Below is a small trained network, with its code and all its weights. Each question gives an input and a class and asks what happens when units are switched off, that is, made to give their printed mean instead of their output.

import numpy as np


def w(rows, s, z=0):
    codes = np.array(rows[::2]) - 128.0
    scale = np.full(codes.shape[1], s)
    scale[-1] = z or s
    return codes * scale


def f(y):
    return y / 2 * (1 + np.tanh(0.7978845608 * (y + 0.044715 * y**3)))


def log_softmax(a):
    a = a - a.max(-1, keepdims=True)
    return a - np.log(np.exp(a).sum(-1, keepdims=True))


def net(x, mask):
    res = np.array(x, float).reshape(1, 5) / 4 @ E
    y = f(res @ A[0][:, :-1].T + A[0][:, -1])
    res = res + np.where(mask, y, B[0][:, -1]) @ B[0][:, :-1]
    return log_softmax(res[-1] @ U[:, :-1].T + U[:, -1])


A, B = {}, {}
E = w([
[131,254,24,69],'x0',
[12,38,105,47],'x1',
[228,72,60,90],'x2',
[91,230,101,249],'x3',
[47,58,31,208],'x4',
],0.0085)
A[0] = w([
[151,165,165,147,26],'N0',
[34,167,62,181,3],'N1',
[114,126,11,197,210],'N2',
[92,122,181,182,121],'N3',
[181,114,157,207,210],'N4',
[133,103,28,143,234],'N5',
[173,82,176,212,104],'N6',
[240,103,33,110,88],'N7',
[193,203,145,132,190],'N8',
[143,188,127,150,83],'N9',
[66,115,137,54,106],'N10',
[82,205,42,227,252],'N11',
[178,58,117,85,210],'N12',
[84,107,25,145,97],'N13',
[225,205,193,149,115],'N14',
[198,125,93,55,179],'N15',
[98,210,207,148,179],'N16',
[141,165,164,57,122],'N17',
[99,160,79,36,160],'N18',
[87,53,228,99,224],'N19',
[136,72,133,37,120],'N20',
[39,87,166,67,138],'N21',
],0.013,0.0057)
B[0] = w([
[120,145,139,103,152],'N0',
[47,97,87,86,186],'N1',
[66,90,103,29,208],'N2',
[95,134,137,87,174],'N3',
[99,139,225,45,196],'N4',
[122,53,107,59,190],'N5',
[83,120,245,105,182],'N6',
[180,84,153,70,197],'N7',
[179,191,112,88,217],'N8',
[138,147,129,125,169],'N9',
[126,131,54,226,174],'N10',
[87,139,80,40,254],'N11',
[223,66,153,174,202],'N12',
[82,84,123,121,178],'N13',
[143,223,150,75,231],'N14',
[254,110,106,153,202],'N15',
[50,202,76,145,214],'N16',
[215,159,110,168,177],'N17',
[192,104,73,169,183],'N18',
[74,120,177,225,223],'N19',
[167,86,120,192,198],'N20',
[61,91,101,237,198],'N21',
],0.0095,0.017)
U = w([
[59,188,102,169,186],'0',
[119,91,79,193,120],'1',
[172,94,102,84,116],'2',
[126,251,135,95,160],'3',
[210,173,89,112,122],'4',
[116,161,108,130,1],'5',
[75,116,50,83,140],'6',
[103,103,191,140,131],'7',
],0.015,0.008)

Each question gives the input, the list of numbers given to net, and the class t.
The units are the neurons (one row each of A and B). Each row of codes is followed by its name. A weight is (code - 128) times the scale printed after its matrix; where a second scale follows, it is the last column's (A, B and U).
mask holds one flag per neuron, in row order. A switched-off neuron (its flag False) gives its mean, the last column of its row in B, instead of its output. The means were averaged over made-up inputs and are rounded, as every weight is.
A unit's drop is (log p(t) with every unit on - log p(t) with that unit switched off) / (log p(t) with every unit on - log p(t) with every unit switched off).
The circuit of an input: a set's keep is (log p(t) with only the set's units on - log p(t) with every unit switched off) / (log p(t) with every unit on - log p(t) with every unit switched off). Starting from the 12 units with the biggest drops (on a tie, the unit counted first), units are removed one at a time, each time the one whose removal leaves the highest keep (on an exact tie, the one counted first), for as long as the keep stays at least 0.8.
units of the circuit, in order: the units of the circuit, biggest drop first
top k neurons: the k neurons with the biggest drops, biggest first
drop of u: that unit's drop, to one decimal
input [-7,-1,7,7,5], class 6: units of the circuit, in order -> (N2)
input [-1,-8,-6,-1,6], class 3: top 2 neurons -> (N4; N21)
input [-5,5,-3,1,1], class 0: top 3 neurons -> (N15; N12; N18)
input [3,2,7,7,-3], class 2: top 2 neurons -> (N16; N7)
input [-3,0,-1,5,0], class 3: top 2 neurons -> (N21; N5)
input [-6,5,-1,4,0], class 0: top 2 neurons -> (N12; N7)
input [1,-7,8,-1,2], class 2: top 2 neurons -> (N7; N5)
input [5,-5,-8,6,2], class 6: top 3 neurons -> (N1; N11; N2)
input [-6,-7,8,3,-2], class 3: top 3 neurons -> (N14; N4; N6)
input [5,6,8,-7,6], class 2: top 3 neurons -> (N7; N5; N19)
input [4,8,-3,-4,7], class 1: top 2 neurons -> (N21; N10)
input [3,8,-4,3,-6], class 0: top 3 neurons -> (N12; N15; N16)
input [-8,0,4,-7,3], class 7: drop of N6 -> 0.4
input [-6,-2,-6,-1,7], class 7: units of the circuit, in order -> (N6)
input [-8,2,-2,-4,6], class 7: drop of N6 -> 1.1
input [-4,-6,8,-4,-2], class 4: drop of N7 -> -0.1
